Below is a small trained network, with its code and all its weights. Each question gives an input and a target symbol and asks what happens when units are switched off, that is, made to give their printed mean instead of their output.

import numpy as np


def w(rows, s, z=0):
    codes = np.array(rows[::2]) - 128.0
    scale = np.full(codes.shape[1], s)
    scale[-1] = z or s
    return codes * scale


def f(y):
    return np.maximum(y, 0)


def softmax(a):
    e = np.exp(a - a.max(-1, keepdims=True))
    return e / e.sum(-1, keepdims=True)


def log_softmax(a):
    a = a - a.max(-1, keepdims=True)
    return a - np.log(np.exp(a).sum(-1, keepdims=True))


def net(x, mask):
    ids = ['δηθμπστφψω'.index(c) for c in x.split()]
    T = len(ids)
    res = E[ids] + P[:T]
    r = res
    for j in range(2):
        rows = slice(2 * j, 2 * j + 2)
        q, k, v = (r @ M[0][rows].T for M in (Q, K, V))
        z = softmax(np.where(np.tri(T) > 0, q @ k.T / 2**0.5, -1e9)) @ v
        o = O[0][rows]
        res = res + np.where(mask[j], z, o[:, -1]) @ o[:, :-1]
    y = f(res @ A[0][:, :-1].T + A[0][:, -1])
    res = res + np.where(mask[2:26], y, B[0][:, -1]) @ B[0][:, :-1]
    return log_softmax(res[-1] @ U[:, :-1].T + U[:, -1])


Q, K, V, O, A, B = {}, {}, {}, {}, {}, {}
E = w([
[153,78,93,132,133,186],'δ',
[160,72,63,130,152,194],'η',
[111,75,107,137,200,138],'θ',
[95,37,127,145,188,93],'μ',
[83,63,21,103,120,66],'π',
[143,127,34,60,174,90],'σ',
[154,196,171,48,177,120],'τ',
[91,143,199,108,185,82],'φ',
[103,123,177,182,132,6],'ψ',
[107,218,69,132,128,229],'ω',
],0.013)
P = w([
[197,118,142,96,89,190],'0',
[170,100,109,48,149,151],'1',
[152,132,104,61,157,131],'2',
[156,136,116,90,197,86],'3',
[177,127,136,109,224,68],'4',
[194,112,154,121,254,26],'5',
],0.0087)
Q[0] = w([
[74,137,129,253,80,131],'head 1',
[130,225,158,132,86,157],'head 1',
[142,155,95,73,161,82],'head 2',
[106,155,117,134,105,141],'head 2',
],0.016)
K[0] = w([
[149,69,43,95,115,254],'head 1',
[88,37,153,174,28,250],'head 1',
[58,222,108,187,90,154],'head 2',
[233,72,168,120,133,186],'head 2',
],0.0097)
V[0] = w([
[88,12,86,218,126,120],'head 1',
[13,82,248,147,137,83],'head 1',
[111,158,157,191,189,255],'head 2',
[118,179,57,158,75,196],'head 2',
],0.0094)
O[0] = w([
[102,117,96,255,142,184,3],'head 1',
[51,65,137,103,128,150,101],'head 1',
[141,66,199,129,179,157,157],'head 2',
[150,26,129,128,111,85,55],'head 2',
],0.014,0.0036)
A[0] = w([
[37,172,78,135,101,245,14],'neuron 1',
[92,166,152,71,107,195,101],'neuron 2',
[172,72,136,81,125,102,84],'neuron 3',
[169,133,191,119,174,174,158],'neuron 4',
[17,150,79,139,134,167,145],'neuron 5',
[75,92,69,49,95,197,119],'neuron 6',
[99,146,67,215,115,153,9],'neuron 7',
[173,146,145,160,77,170,48],'neuron 8',
[79,142,114,197,144,153,255],'neuron 9',
[98,106,50,89,134,162,145],'neuron 10',
[98,156,150,171,185,221,91],'neuron 11',
[179,162,96,166,174,156,177],'neuron 12',
[85,132,87,168,134,148,30],'neuron 13',
[86,186,157,159,90,91,113],'neuron 14',
[209,95,142,145,129,131,137],'neuron 15',
[152,207,59,163,127,121,144],'neuron 16',
[109,131,231,110,92,95,60],'neuron 17',
[156,143,99,241,124,191,143],'neuron 18',
[74,66,151,134,143,153,79],'neuron 19',
[114,116,88,167,214,3,69],'neuron 20',
[81,218,104,120,52,100,88],'neuron 21',
[160,62,163,132,1,172,113],'neuron 22',
[135,150,90,133,1,137,100],'neuron 23',
[141,153,122,156,71,93,130],'neuron 24',
],0.0098,0.0048)
B[0] = w([
[254,212,144,166,120,156,147],'neuron 1',
[77,118,169,179,67,78,211],'neuron 2',
[135,177,140,201,114,152,240],'neuron 3',
[108,112,83,91,128,114,254],'neuron 4',
[181,117,171,181,59,93,196],'neuron 5',
[81,157,195,182,207,118,209],'neuron 6',
[126,110,187,93,49,93,143],'neuron 7',
[87,54,126,125,3,100,140],'neuron 8',
[190,115,145,94,106,219,191],'neuron 9',
[82,132,179,151,104,166,195],'neuron 10',
[174,41,143,77,143,219,191],'neuron 11',
[109,68,29,143,129,107,247],'neuron 12',
[133,106,149,104,68,102,139],'neuron 13',
[145,122,211,212,153,195,141],'neuron 14',
[34,123,116,165,206,74,229],'neuron 15',
[64,167,104,203,79,114,219],'neuron 16',
[145,114,22,195,153,179,186],'neuron 17',
[105,88,169,28,4,73,198],'neuron 18',
[208,230,109,151,125,56,181],'neuron 19',
[109,155,116,75,66,207,230],'neuron 20',
[186,58,183,169,191,175,185],'neuron 21',
[144,103,236,153,145,33,144],'neuron 22',
[91,129,123,49,203,143,148],'neuron 23',
[121,149,178,115,198,208,150],'neuron 24',
],0.0065,0.0073)
U = w([
[169,100,144,136,97,79,44],'δ',
[147,88,117,135,100,78,33],'η',
[157,44,79,47,192,238,177],'θ',
[247,122,188,85,86,188,40],'μ',
[108,158,127,112,1,132,69],'π',
[158,207,22,174,145,140,215],'σ',
[248,190,181,11,95,105,50],'τ',
[7,149,205,69,139,129,253],'φ',
[219,201,209,226,144,198,119],'ψ',
[229,100,170,185,212,92,78],'ω',
],0.0046,0.0027)

Each question gives the input, a string of symbols that net reads in full, and the target symbol t.
The units are the heads (2 rows each of Q, K, V and O) and the neurons (one row each of A and B). Each row of codes is followed by its name. A weight is (code - 128) times the scale printed after its matrix; where a second scale follows, it is the last column's (O, A, B and U).
mask holds one flag per unit, heads first, then neurons. A switched-off unit (its flag False) gives its mean, the last column of its rows in O or B, instead of its output. The means were averaged over made-up inputs and are rounded, as every weight is.
A unit's drop is (log p(t) with every unit on - log p(t) with that unit switched off) / (log p(t) with every unit on - log p(t) with every unit switched off).
The circuit of an input: a set's keep is (log p(t) with only the set's units on - log p(t) with every unit switched off) / (log p(t) with every unit on - log p(t) with every unit switched off). Starting from the 12 units with the biggest drops (on a tie, the unit counted first), units are removed one at a time, each time the one whose removal leaves the highest keep (on an exact tie, the one counted first), for as long as the keep stays at least 0.8.
circuit, biggest first: the units of the circuit, biggest drop first
top k neurons: the k neurons with the biggest drops, biggest first
which heads matter: for each layer, one digit per head in row order, 1 if its drop is at least 0.15 and else 0, layers parted by /
input θ σ θ η, target σ: circuit, biggest first -> head 1; neuron 16; neuron 12
input δ θ θ δ σ π, target σ: circuit, biggest first -> head 1; neuron 16; head 2
input τ φ δ δ, target φ: which heads matter -> 10
input φ τ θ τ μ, target τ: circuit, biggest first -> head 1
input θ φ θ θ θ μ, target μ: which heads matter -> 11
input φ θ σ φ η, target φ: circuit, biggest first -> head 1; neuron 6
input φ η σ π, target σ: circuit, biggest first -> head 1; head 2
input θ δ θ θ θ, target θ: circuit, biggest first -> neuron 11; head 1; neuron 9; head 2
input ω φ δ δ, target ω: which heads matter -> 01
input π θ η, target π: which heads matter -> 11
input π θ η σ δ, target σ: circuit, biggest first -> head 1; neuron 16; head 2; neuron 12
input θ σ θ, target σ: which heads matter -> 10
input μ η π, target π: circuit, biggest first -> head 1; neuron 18; neuron 7; head 2
input π σ σ, target σ: which heads matter -> 10
input θ θ ω, target θ: top neuron -> neuron 11
input ω μ σ, target ω: circuit, biggest first -> head 2; neuron 3
input μ π μ, target π: top 4 neurons -> neuron 18; neuron 7; neuron 16; neuron 13
input ω θ μ, target ω: circuit, biggest first -> head 2; neuron 19
input τ σ δ δ θ μ, target μ: top 2 neurons -> neuron 9; neuron 11
input δ θ η ψ, target ψ: which heads matter -> 01
input θ θ θ θ τ η, target τ: which heads matter -> 10
input θ θ σ δ, target σ: which heads matter -> 10
input π ψ θ η, target ψ: which heads matter -> 11
